The symbols move the points like this.
q812 r q441
q812 y q313
q798 r q100
q798 y q588
q306 r q313
q306 y q441
q313 r q786
q313 y q812
q33 r q276
q33 y q16
q100 r q325
q100 y q389
q828 r q170
q828 y q922
q32 r q41
q32 y q782
q692 r q139
q692 y q783
q441 r q571
q441 y q306
q922 r q798
q922 y q828
q571 r q80
q571 y q986
q173 r q783
q173 y q139
q714 r q565
q714 y q355
q276 r q922
q276 y q170
q783 r q357
q783 y q692
q622 r q32
q622 y q322
q565 r q692
q565 y q357
q328 r q808
q328 y q794
q357 r q355
q357 y q565
q322 r q714
q322 y q622
q139 r q328
q139 y q173
q758 r q794
q758 y q808
q986 r q306
q986 y q571
q16 r q758
q16 y q33
q80 r q389
q80 y q325
q355 r q622
q355 y q714
q786 r q782
q786 y q41
q794 r q173
q794 y q328
q389 r q588
q389 y q100
q170 r q16
q170 y q276
q41 r q812
q41 y q786
q588 r q828
q588 y q798
q808 r q33
q808 y q758
q325 r q986
q325 y q80
q782 r q322
q782 y q32

In the rows, zero is written as 1.52.

Start, symbols taken left to right, then the point you end at.
Answer with the point's row, about right, then its name.
1.43	1.84	2.08	1.39	0.74	1.79	1.06	1.40	2.21	2.39	1.72	1.00	1.67	1.92	2.51	1.28	1.67	1.17	1.42	0.62	0.99	1.28	1.74	1.72	1.32	1.22	1.72	1.55	0.65	1.30	1.71	1.33	1.53	1.48	1.55	1.88	0.97	1.13	1.91	1.73	2.09	0.93	0.93	2.05	1.74	1.86	1.77	1.80	1.54	1.40	1.67	1.79	1.53	1.11	0.93	1.16	1.22	1.29	0.91	1.60	1.60	1.54	1.97	1.07	0.95	1.49	1.82	1.16	1.07	1.25	1.52	1.66	1.38	1.77	0.99	1.34	1.88	0.83	2.26	0.77	1.55	1.01	1.71	2.21	1.19	1.71	1.42	0.83	1.35	1.38	1.60	1.99	1.60	0.91	1.18	1.66	2.01	2.11	1.76	1.52	0.57	1.48	1.45	1.52	1.84	1.28	1.87	0.88	1.70	1.54	1.29	1.09	1.60	1.58	1.76	0.95	1.60	1.28	1.26	1.64	1.52	2.14	1.75	1.72	1.48	1.30	1.90	1.57	1.09	2.07	1.55	1.61	1.75	1.63	1.65	1.74	1.57	0.99	1.46	1.43	1.44	1.82	1.39	1.51	0.75	1.88	1.59	1.63	1.19
r -> 2.33	1.82	2.29	1.47	1.15	1.71	1.28	1.80	1.84	2.57	2.26	1.70	1.23	2.34	2.14	0.77	1.03	0.73	1.38	0.97	1.73	1.51	1.77	2.05	1.68	1.63	1.34	1.61	1.27	1.26	0.83	0.64	1.69	1.22	1.86	2.20	1.09	1.21	1.27	1.15	1.57	1.38	0.60	1.85	2.13	2.21	2.12	1.84	1.81	1.37	1.88	1.55	2.22	1.23	1.31	1.56	1.05	1.09	1.70	1.32	1.46	1.54	1.77	1.46	0.87	1.65	1.28	1.80	1.82	0.93	1.49	1.92	1.82	1.38	1.20	0.95	1.43	1.28	1.84	1.03	1.00	1.31	1.37	2.28	1.24	1.70	1.22	1.46	1.51	0.63	1.76	2.21	1.59	0.83	1.35	2.42	1.60	1.87	1.31	0.91	1.18	1.54	2.17	1.94	1.60	1.61	1.84	1.59	1.47	1.47	1.44	1.36	1.40	1.45	2.30	1.47	1.55	1.29	1.30	1.55	1.57	1.84	1.26	1.82	1.88	1.87	2.11	1.41	1.76	1.68	1.48	1.77	1.84	1.59	2.11	1.37	1.79	1.52	1.96	1.42	1.33	2.16	1.14	1.42	1.25	2.04	1.86	1.73	1.25 q328
1.57	0.80	1.14	1.09	2.48	1.42	1.18	1.69	1.11	0.59	1.18	1.46	2.00	0.64	1.30	1.17	1.83	1.69	1.73	1.64	0.78	1.50	1.64	1.12	1.19	1.66	1.36	0.74	1.62	1.55	1.48	1.24	1.41	1.28	1.57	0.50	1.59	1.71	1.60	1.91	0.33	1.55	1.90	1.22	1.91	1.36	1.08	1.27	1.48	2.20	1.89	1.90	1.01	1.73	1.72	2.10	1.58	1.85	1.28	1.19	1.69	1.80	1.38	1.35	0.86	1.32	1.30	1.38	1.94	1.33	1.54	1.45	1.60	1.47	1.42	1.79	1.45	1.51	0.90	1.87	1.47	1.98	1.91	0.80	1.32	1.69	1.26	2.45	1.72	2.04	1.27	1.68	1.91	1.87	1.58	1.24	1.28	1.08	1.41	2.09	1.58	1.64	1.19	0.95	1.73	1.78	0.98	1.96	1.01	1.30	1.66	1.80	1.29	1.46	1.15	2.40	1.47	1.37	1.55	1.28	1.94	1.68	1.07	1.43	1.83	1.74	1.89	1.75	1.40	0.99	1.84	1.58	1.84	1.55	1.37	1.55	1.68	1.71	0.93	1.63	1.20	0.79	2.20	1.66	1.67	1.65	1.68	0.96	2.00
r -> 0.93	0.99	1.09	1.73	1.99	1.39	1.42	1.32	1.66	1.46	1.13	1.36	1.60	0.69	1.52	1.54	2.14	1.62	1.54	1.55	0.58	1.51	2.32	0.95	1.04	1.78	1.59	1.46	1.38	2.12	1.29	1.44	1.31	1.29	1.16	0.88	1.78	1.73	2.01	1.80	0.81	1.21	1.89	0.97	1.58	1.67	1.01	1.31	1.68	1.90	1.40	1.92	1.38	1.09	1.12	1.51	1.73	1.33	0.81	1.19	1.32	1.88	2.07	1.14	0.62	1.20	1.53	1.77	1.52	1.52	2.01	1.08	1.71	1.27	1.47	2.16	2.06	1.33	1.49	1.66	1.43	1.91	2.22	1.40	1.30	2.68	1.05	2.47	1.27	2.14	1.50	1.69	2.64	2.02	1.28	0.69	1.28	1.48	1.71	1.59	2.02	1.92	0.83	1.41	1.73	1.72	1.22	1.75	1.03	1.70	1.68	1.56	1.52	1.71	0.76	1.39	1.46	1.25	1.29	1.53	2.21	1.66	1.82	1.36	1.58	1.58	1.68	1.47	1.08	1.64	1.60	1.72	1.32	2.03	1.32	1.58	1.56	1.09	1.01	1.99	1.06	1.54	1.93	1.28	1.17	1.99	1.68	1.48	1.44 q714
1.93	1.99	1.48	1.26	1.71	1.53	1.81	1.59	1.08	0.93	1.62	1.94	1.12	2.16	1.35	1.48	1.29	1.52	1.43	2.19	2.88	1.82	1.20	1.57	2.13	1.26	1.65	1.96	2.22	1.88	1.73	2.10	2.08	1.88	1.79	1.50	1.75	1.18	1.05	1.54	1.30	1.78	1.94	1.68	1.36	1.47	1.85	1.67	0.89	1.72	1.29	0.85	1.26	1.76	2.21	1.03	1.48	1.69	2.36	2.08	1.66	1.06	0.93	2.47	2.39	1.64	1.96	1.91	1.45	1.85	0.94	2.04	1.66	1.09	1.73	1.27	1.03	1.95	1.32	1.44	1.84	1.75	1.01	1.14	2.08	1.30	2.19	1.04	1.63	1.12	1.13	1.29	0.81	0.84	1.71	1.72	1.05	1.46	1.56	1.52	1.42	0.81	1.32	1.60	1.45	1.99	1.54	1.69	1.90	1.43	0.97	1.50	1.81	1.32	1.81	1.76	1.15	1.86	1.78	1.45	1.06	1.24	1.06	1.65	1.83	1.01	1.30	1.64	2.77	0.90	0.97	1.27	1.40	1.39	2.08	1.89	1.37	1.91	2.00	1.53	1.96	1.65	1.15	1.57	1.76	1.36	1.42	1.86	1.44
y -> 1.44	1.71	1.47	2.13	0.62	1.36	1.27	1.32	1.51	1.33	1.64	1.42	2.10	1.41	1.83	1.77	1.98	2.29	1.60	1.86	2.25	0.86	0.84	1.51	1.94	1.40	1.56	1.55	1.63	1.31	1.41	1.08	1.79	2.03	1.73	2.07	2.07	1.60	1.13	1.26	2.30	1.91	2.09	2.11	0.60	1.66	1.72	2.04	1.37	1.68	1.54	1.53	1.35	1.87	1.47	1.18	1.03	1.66	1.17	1.27	1.85	1.35	1.23	1.85	2.57	2.23	1.01	1.50	1.13	1.42	1.54	1.22	1.08	1.74	1.80	1.25	1.47	1.13	1.71	1.44	1.54	1.52	1.91	1.39	1.81	1.45	1.74	1.09	1.26	1.20	2.12	0.85	1.05	1.50	2.26	1.71	1.70	1.10	1.36	1.42	1.84	1.77	0.77	1.71	1.72	1.22	1.85	1.19	1.35	1.48	1.13	1.31	1.95	1.93	1.84	1.25	1.69	1.59	2.05	1.42	0.29	1.63	2.36	1.20	1.21	1.03	0.66	1.71	1.49	1.19	2.30	1.10	0.80	1.51	0.98	1.20	2.01	1.37	1.68	1.15	2.13	1.47	1.24	1.76	1.93	1.58	1.33	0.90	1.65 q986
1.69	1.94	1.76	1.11	1.78	1.50	1.20	0.98	1.79	1.52	1.82	1.36	1.90	1.58	2.06	1.91	1.33	0.94	1.92	0.93	1.69	0.69	1.21	1.52	1.51	1.15	1.29	1.08	1.10	1.37	0.76	0.98	1.70	1.90	1.92	1.22	1.48	1.78	1.46	1.07	1.96	1.25	1.81	1.40	1.70	2.00	1.67	1.54	1.85	2.10	1.70	2.31	1.41	1.66	2.05	0.93	0.33	2.41	1.70	1.62	1.84	2.39	1.49	1.58	1.44	2.23	1.20	1.55	1.10	0.55	1.60	1.34	1.28	2.14	1.71	1.57	2.03	0.45	1.37	1.69	1.19	1.58	1.82	2.01	1.88	1.48	0.93	1.72	0.99	1.69	2.00	2.13	1.27	1.40	1.60	1.78	1.59	2.06	1.03	1.18	1.32	1.40	1.39	1.29	1.73	1.40	2.08	0.63	1.64	0.88	0.93	2.07	1.42	1.53	1.57	1.33	1.66	1.36	2.14	1.61	1.20	1.93	1.28	1.73	1.47	1.32	1.34	1.96	1.16	1.28	1.98	1.55	1.24	1.83	1.77	1.35	1.97	1.35	1.74	1.16	1.84	1.16	1.62	2.11	1.82	2.04	1.76	1.09	1.89
y -> 1.75	2.27	2.03	0.90	1.97	1.87	1.33	1.07	1.46	2.19	2.28	1.23	1.05	2.28	1.69	0.98	1.41	1.10	1.68	1.07	1.94	1.36	1.33	1.89	1.28	1.20	1.32	1.66	1.15	1.90	1.73	1.07	2.18	1.51	1.92	1.49	1.09	1.03	1.67	1.86	1.75	2.13	0.49	1.49	1.73	2.02	2.26	1.79	1.34	1.25	1.66	1.47	2.06	1.24	1.58	0.78	1.19	1.34	2.21	1.73	2.15	1.08	1.64	1.85	1.33	1.35	1.82	1.64	1.61	1.38	1.08	2.02	2.14	1.35	0.90	1.37	1.45	1.50	1.41	1.08	1.12	1.49	1.22	1.97	1.26	1.62	1.41	1.14	1.74	1.17	1.11	2.07	1.26	1.14	0.74	1.86	1.35	2.02	2.18	1.40	1.03	1.06	2.23	1.69	1.26	1.56	1.85	1.76	1.63	1.40	1.32	1.37	1.26	1.43	1.62	1.30	1.11	1.59	1.07	1.60	1.53	1.78	0.77	1.99	1.59	1.30	2.04	1.49	2.10	1.46	1.29	1.65	1.81	1.29	2.24	1.84	1.56	1.22	1.73	1.80	1.65	2.01	1.28	1.58	0.92	1.76	1.06	1.71	0.98 q808
1.18	0.92	1.28	2.09	0.93	1.30	1.25	1.41	2.17	1.16	1.41	1.34	2.57	0.83	1.64	2.16	2.02	1.73	1.63	1.53	1.09	1.18	1.54	1.16	1.76	1.20	1.60	0.95	1.10	1.56	1.73	1.35	1.46	1.83	1.70	1.22	1.81	2.00	1.75	1.02	1.88	1.40	1.50	1.76	1.11	1.61	1.15	1.41	1.59	1.47	1.78	1.84	1.39	1.59	1.51	1.07	1.23	1.89	1.06	1.31	1.33	2.15	1.59	1.05	1.34	1.91	1.03	1.06	1.32	1.25	2.03	0.70	0.95	1.28	1.85	1.59	1.15	0.69	1.59	1.59	2.00	1.47	2.19	1.31	1.78	1.19	1.78	2.07	1.18	1.51	2.14	1.37	1.87	1.56	1.95	1.16	1.60	1.06	1.54	1.49	1.54	2.07	1.26	1.04	2.17	1.31	1.66	1.26	1.54	1.14	1.54	1.43	1.03	1.55	1.21	1.15	1.67	1.38	2.36	0.77	0.64	1.68	2.24	1.16	1.43	0.86	1.13	1.74	0.47	0.82	2.33	1.10	1.20	2.09	1.25	1.61	1.97	1.20	1.59	0.86	1.24	1.00	1.65	1.60	1.55	1.42	1.96	0.94	1.77
r r y -> 1.86	1.84	1.97	0.70	1.67	2.38	1.68	1.28	1.23	1.87	2.58	1.81	0.45	2.01	1.84	1.39	1.37	1.03	1.16	1.10	2.00	1.44	1.66	1.79	1.57	1.55	1.37	1.53	1.25	1.71	1.90	1.19	1.43	1.38	1.83	1.66	1.15	1.21	1.29	1.88	1.56	1.50	1.02	1.46	1.96	1.92	2.12	1.98	1.41	1.15	1.21	1.51	1.72	1.24	1.33	1.24	1.44	0.99	1.87	1.32	1.68	0.96	1.66	1.58	1.41	1.22	1.85	1.59	1.73	1.19	0.69	2.05	1.90	1.57	1.19	1.26	0.99	1.96	1.78	1.24	1.24	1.63	0.69	1.78	0.90	1.47	1.99	0.95	1.75	1.24	1.14	2.39	1.07	1.05	1.12	1.97	1.60	1.76	1.86	1.60	0.94	0.92	1.58	1.74	1.05	1.67	1.92	1.23	1.79	2.13	1.31	1.09	1.67	1.16	2.08	0.98	1.42	1.47	1.13	1.88	1.53	1.63	1.00	1.97	1.99	1.18	2.12	1.60	1.67	1.80	1.32	1.36	1.79	1.40	2.26	1.50	1.95	1.50	1.94	1.63	1.87	2.19	1.48	1.20	1.24	1.65	1.22	2.11	1.12 q808
2.21	2.14	1.46	0.88	2.45	1.61	0.93	1.61	1.35	1.44	1.54	1.63	1.11	1.59	1.23	1.58	1.13	0.64	2.15	1.24	1.81	0.88	1.63	1.71	1.63	1.28	1.19	1.23	1.54	2.17	0.83	1.61	1.37	1.62	2.01	1.51	0.66	1.65	1.48	1.72	0.52	1.62	1.82	1.20	2.04	1.39	1.39	1.62	1.41	1.80	1.30	1.69	1.24	1.98	1.57	1.60	1.06	2.09	1.68	1.68	1.69	1.64	1.84	1.24	0.83	1.56	1.64	1.62	1.51	1.17	1.30	2.10	1.91	1.63	0.71	1.69	1.75	1.51	1.57	1.48	1.08	1.57	1.63	2.19	1.37	2.05	1.40	1.91	1.99	1.95	1.43	2.17	1.81	1.36	1.23	1.78	1.45	2.40	1.63	1.61	0.93	1.04	1.63	1.37	1.64	1.80	1.59	1.14	1.33	1.26	1.21	2.12	1.50	1.05	1.38	2.35	1.70	1.31	1.25	1.74	1.79	1.65	0.61	1.81	1.79	1.35	1.92	1.64	1.54	1.58	1.39	1.89	2.27	1.84	1.95	1.97	1.82	1.69	2.08	1.23	1.23	1.64	1.79	1.98	1.78	2.09	1.77	1.79	1.97
r r y -> 1.32	1.01	1.25	1.79	1.42	1.67	1.09	1.73	2.34	1.79	0.99	1.65	1.54	0.68	1.76	1.79	1.69	1.16	1.67	1.17	0.85	1.69	2.03	1.45	0.77	1.51	1.26	0.94	1.13	0.65	1.44	1.14	1.20	1.12	1.64	1.02	1.44	1.55	2.46	1.56	1.55	1.01	0.95	1.62	1.61	1.49	0.78	1.01	2.34	2.25	1.76	2.09	1.53	1.26	0.66	1.92	1.39	1.33	0.90	1.77	1.60	1.76	1.96	0.89	0.93	1.54	1.44	1.71	1.55	1.72	2.15	1.37	1.92	1.41	1.37	2.01	1.97	1.23	2.05	1.43	1.07	1.16	1.93	1.25	1.62	2.23	0.81	1.93	1.74	1.59	1.80	1.94	2.67	1.98	1.86	1.43	1.97	1.78	1.18	1.85	1.31	2.28	1.51	1.22	1.62	1.81	1.40	1.50	0.91	1.77	1.74	1.39	1.01	1.64	1.32	1.08	0.98	1.15	1.75	1.79	1.53	1.90	1.55	1.70	1.20	1.69	1.63	1.39	1.04	1.94	2.08	1.93	1.55	1.81	1.32	1.67	1.23	0.62	1.02	1.78	1.11	1.19	1.99	1.21	1.05	1.52	1.90	1.58	1.60 q565
2.01	1.46	1.21	0.12	2.09	1.60	0.86	1.69	0.80	1.17	0.98	1.21	1.44	2.46	1.95	1.56	1.41	0.50	1.96	1.47	1.35	2.08	1.38	1.52	1.27	1.30	1.13	1.27	1.40	1.67	1.31	1.53	1.61	1.53	1.85	0.91	1.05	1.69	1.63	2.12	0.70	1.83	1.84	0.66	2.51	1.99	1.38	1.84	1.31	2.03	1.75	1.51	1.78	1.20	1.78	1.91	1.16	1.35	1.98	1.19	2.11	1.27	2.00	1.30	1.02	1.40	1.27	1.60	2.14	1.23	1.59	1.70	1.64	1.12	1.05	1.93	1.76	1.98	1.27	1.55	1.38	1.93	1.12	2.31	1.08	1.78	1.31	1.85	1.82	1.63	1.52	1.83	1.84	1.80	1.15	1.36	1.82	1.90	1.68	1.79	1.25	1.49	1.89	1.47	1.88	1.86	1.13	1.67	1.44	1.75	2.18	1.99	1.64	1.79	1.70	1.75	1.83	1.73	1.23	1.47	2.25	1.28	1.24	1.78	1.84	1.72	2.53	1.56	1.92	1.51	1.19	2.05	2.12	1.29	1.70	2.00	1.77	1.77	1.42	2.07	1.38	1.88	1.75	1.25	1.41	2.09	1.74	1.79	1.47
r y y r -> 1.66	0.83	1.59	1.34	1.49	1.69	1.12	1.47	1.37	1.37	1.07	1.74	1.48	1.08	1.32	1.14	1.01	1.71	1.21	1.05	0.70	1.90	1.40	1.65	0.70	2.05	1.12	1.31	1.22	1.27	1.65	1.47	1.12	0.69	0.83	1.06	0.66	1.69	1.69	1.91	1.33	0.76	1.13	1.08	1.91	1.29	1.29	1.29	1.80	1.19	1.39	1.48	1.48	1.16	0.93	2.21	2.31	0.85	1.09	1.09	1.11	1.08	1.76	1.28	1.28	1.30	1.36	1.71	2.01	1.92	2.44	1.60	1.80	1.92	1.13	1.75	1.71	1.58	1.97	1.52	1.47	1.40	1.02	1.46	0.65	1.82	1.21	1.28	2.06	1.53	0.94	2.35	1.96	1.87	1.00	1.33	0.84	2.19	1.67	1.88	1.25	1.39	1.67	1.41	1.20	1.95	1.64	2.17	1.06	1.98	2.02	1.48	1.36	1.81	0.99	1.55	1.14	1.17	1.03	1.52	2.41	1.31	1.23	1.32	1.54	1.92	2.05	0.89	1.25	1.78	1.11	1.81	2.25	1.45	1.69	1.58	0.69	1.18	1.14	2.05	1.09	1.27	1.41	1.26	0.81	1.59	1.46	1.64	1.57 q355
1.64	2.16	1.48	1.34	1.47	1.63	1.54	1.33	1.92	1.72	2.47	1.69	1.49	1.58	1.83	1.51	1.80	1.68	1.95	1.99	1.85	1.16	1.68	1.49	2.31	1.48	2.11	1.99	1.66	1.72	1.24	1.83	1.70	2.18	1.95	2.23	2.04	1.42	1.21	1.60	2.08	1.68	2.01	2.03	1.38	1.52	1.80	1.78	1.56	1.65	1.56	1.24	1.09	1.62	1.62	1.30	0.87	2.03	1.86	2.02	1.46	1.47	1.37	1.33	1.67	2.19	1.33	1.41	1.00	1.25	0.93	1.67	1.15	1.33	1.81	1.86	1.46	0.69	1.15	1.78	1.41	1.08	2.08	1.23	1.54	1.41	1.80	1.56	0.88	1.61	1.78	1.16	0.85	1.34	1.83	1.97	1.23	1.16	1.59	1.23	1.59	1.43	1.43	1.42	1.39	1.33	2.02	1.12	2.03	0.67	1.03	1.49	1.84	1.47	1.56	1.61	1.57	1.90	2.27	1.75	0.69	1.94	1.90	1.57	1.69	0.47	0.67	2.04	1.47	1.49	1.97	1.50	1.44	2.03	1.48	1.48	1.97	1.52	1.72	0.73	2.12	1.40	2.29	1.74	2.00	1.63	2.15	1.15	1.79
r y y -> 1.93	2.43	1.58	1.19	1.76	1.57	1.55	1.15	1.75	0.72	1.59	1.44	1.13	1.73	1.55	1.53	1.50	1.32	1.36	1.58	2.14	0.58	1.46	1.48	1.71	1.08	1.70	1.68	1.97	1.78	1.21	1.61	1.88	2.22	2.54	1.42	1.73	1.49	1.44	1.73	1.54	2.22	2.18	1.33	1.81	1.22	1.74	1.82	1.33	2.23	1.69	2.03	1.39	1.12	2.19	1.41	1.25	2.69	2.13	1.83	1.85	1.87	1.34	1.51	2.26	1.80	1.51	1.52	1.49	0.91	0.92	1.98	1.39	1.54	1.29	1.79	0.99	1.47	1.02	0.95	2.03	1.13	2.20	1.50	1.98	1.46	1.93	1.48	1.13	1.43	1.77	0.88	0.79	1.10	2.22	1.83	1.45	1.51	0.78	1.06	1.68	0.89	1.24	1.48	1.74	1.75	1.56	0.92	1.82	1.20	1.34	1.82	1.70	1.29	1.48	2.04	2.05	1.75	1.86	1.66	1.23	1.76	1.36	1.83	2.04	0.97	1.04	2.02	1.78	1.41	1.37	1.20	1.35	1.62	1.99	1.76	1.87	2.20	1.70	1.20	1.73	1.34	1.61	1.95	2.37	1.76	2.01	1.19	1.67 q313
1.44	0.93	1.69	2.27	1.09	1.73	1.36	1.40	1.75	1.90	1.30	1.17	1.47	0.82	1.65	1.55	1.24	1.79	1.09	1.40	1.31	1.83	1.71	1.88	1.22	2.11	1.29	1.69	0.92	0.95	1.55	0.79	1.45	0.87	1.00	1.33	1.31	1.98	1.86	1.31	2.18	1.41	1.24	1.97	1.39	1.50	1.62	1.21	1.72	1.16	0.92	1.23	1.78	1.67	0.84	1.54	1.36	0.66	1.07	1.12	1.08	1.48	1.92	1.49	1.00	0.97	1.55	1.49	1.67	1.92	1.71	0.90	1.77	1.68	0.95	1.82	1.68	1.68	2.04	1.64	1.77	1.64	1.47	1.60	1.26	1.31	1.46	1.17	2.10	1.60	1.54	1.73	1.72	1.72	1.15	1.47	1.23	1.65	1.71	2.08	1.57	1.76	1.44	1.42	1.47	1.05	1.13	2.07	1.40	1.69	1.72	1.17	1.48	1.74	1.28	0.80	1.00	0.86	1.06	1.50	1.85	1.61	1.94	1.55	1.18	1.97	2.28	0.63	1.26	1.64	1.63	1.90	1.56	0.93	1.73	1.63	1.47	0.73	1.46	2.00	1.04	1.79	0.97	1.28	0.59	1.29	0.59	1.42	1.32
r y -> 1.58	1.88	1.47	1.14	2.10	1.46	1.76	1.35	1.38	0.89	1.26	1.20	1.40	1.35	1.04	1.92	1.71	0.73	2.18	1.37	1.47	1.22	1.64	0.95	1.33	1.52	1.23	1.68	1.79	1.97	1.36	2.15	1.61	2.10	1.93	1.54	1.84	1.56	1.49	1.65	0.49	2.13	2.13	0.65	2.08	1.28	1.27	1.33	1.37	2.09	2.10	1.90	0.99	1.13	1.90	2.26	1.94	1.85	1.60	1.39	1.97	1.81	1.50	1.04	1.51	1.33	1.16	1.50	1.88	1.34	1.36	1.47	1.73	1.28	1.80	1.86	1.63	1.94	0.77	1.94	1.46	1.22	2.16	1.42	1.70	2.14	1.54	2.06	1.77	1.85	1.40	1.19	1.97	2.10	1.58	1.46	1.67	1.37	1.34	1.64	1.81	1.24	1.11	1.40	2.08	1.72	0.95	1.69	1.31	1.36	2.01	1.83	1.22	1.34	1.42	2.32	2.00	1.41	1.22	1.55	1.46	1.44	1.01	1.59	2.21	1.69	1.56	1.65	1.51	1.07	1.56	1.36	1.87	1.74	1.27	1.17	2.00	1.83	1.03	1.66	1.32	0.81	2.15	1.79	1.80	1.63	1.60	1.52	1.78 q782
2.17	1.72	2.11	1.33	1.07	1.39	1.15	1.35	1.70	2.12	2.22	1.74	1.33	2.40	1.92	1.02	0.99	1.23	1.38	0.95	1.72	1.61	1.42	2.09	1.29	1.69	1.50	1.68	1.46	1.51	1.14	1.31	1.77	1.59	1.44	1.77	1.11	1.28	1.64	1.39	1.99	1.63	1.09	1.72	2.11	1.68	2.00	1.63	1.46	1.71	1.67	1.48	1.90	1.30	1.12	1.30	1.14	1.37	1.85	0.93	1.74	1.39	1.90	1.50	1.34	1.18	1.02	1.69	1.82	1.26	1.35	1.73	1.70	1.84	1.17	1.07	1.65	1.71	1.32	1.00	1.13	0.57	1.13	2.43	1.37	2.05	1.36	1.35	1.50	0.82	1.51	2.34	1.25	0.77	1.61	1.94	1.60	1.94	2.07	1.03	1.33	1.27	2.01	1.62	1.27	1.71	1.72	1.25	1.65	1.46	1.59	1.53	1.48	1.44	2.14	1.29	1.57	1.15	1.66	1.56	1.59	1.86	1.09	1.56	1.86	1.53	2.04	1.67	1.69	2.21	1.43	1.45	1.80	1.28	2.34	1.43	1.46	1.28	1.51	1.12	1.65	2.00	1.42	1.12	1.06	1.84	1.77	1.71	1.35
y y r -> 1.99	1.81	2.39	1.22	1.99	1.44	1.43	1.82	1.23	2.09	2.25	1.58	0.41	2.41	2.23	0.95	1.35	1.09	1.40	1.20	2.21	1.14	1.30	1.82	1.73	1.32	1.80	1.89	1.49	1.83	1.79	1.31	1.69	1.77	1.95	1.30	0.97	0.87	1.30	2.05	1.86	1.27	0.93	1.45	1.94	2.08	2.21	2.03	1.20	1.27	1.46	1.06	2.07	1.51	1.61	1.14	1.37	1.32	1.60	1.68	1.56	1.12	1.76	1.73	1.53	1.03	1.40	1.45	1.88	1.62	1.50	2.33	1.69	1.57	1.50	1.62	1.33	1.80	1.37	1.08	1.36	1.52	1.32	1.98	0.95	2.05	1.27	1.05	1.36	1.11	1.46	1.84	1.15	0.63	0.94	2.04	1.53	2.33	1.53	1.63	0.88	1.45	2.09	1.55	1.35	1.49	1.97	1.24	1.70	1.45	1.32	1.69	1.34	1.25	2.10	1.27	1.46	1.17	1.23	2.02	1.57	1.76	0.66	1.75	1.74	1.47	2.03	1.35	1.90	2.03	1.07	1.48	1.87	1.66	2.25	2.07	1.57	1.60	2.12	1.91	1.72	2.03	1.37	1.39	1.19	1.74	0.94	1.75	0.84 q808
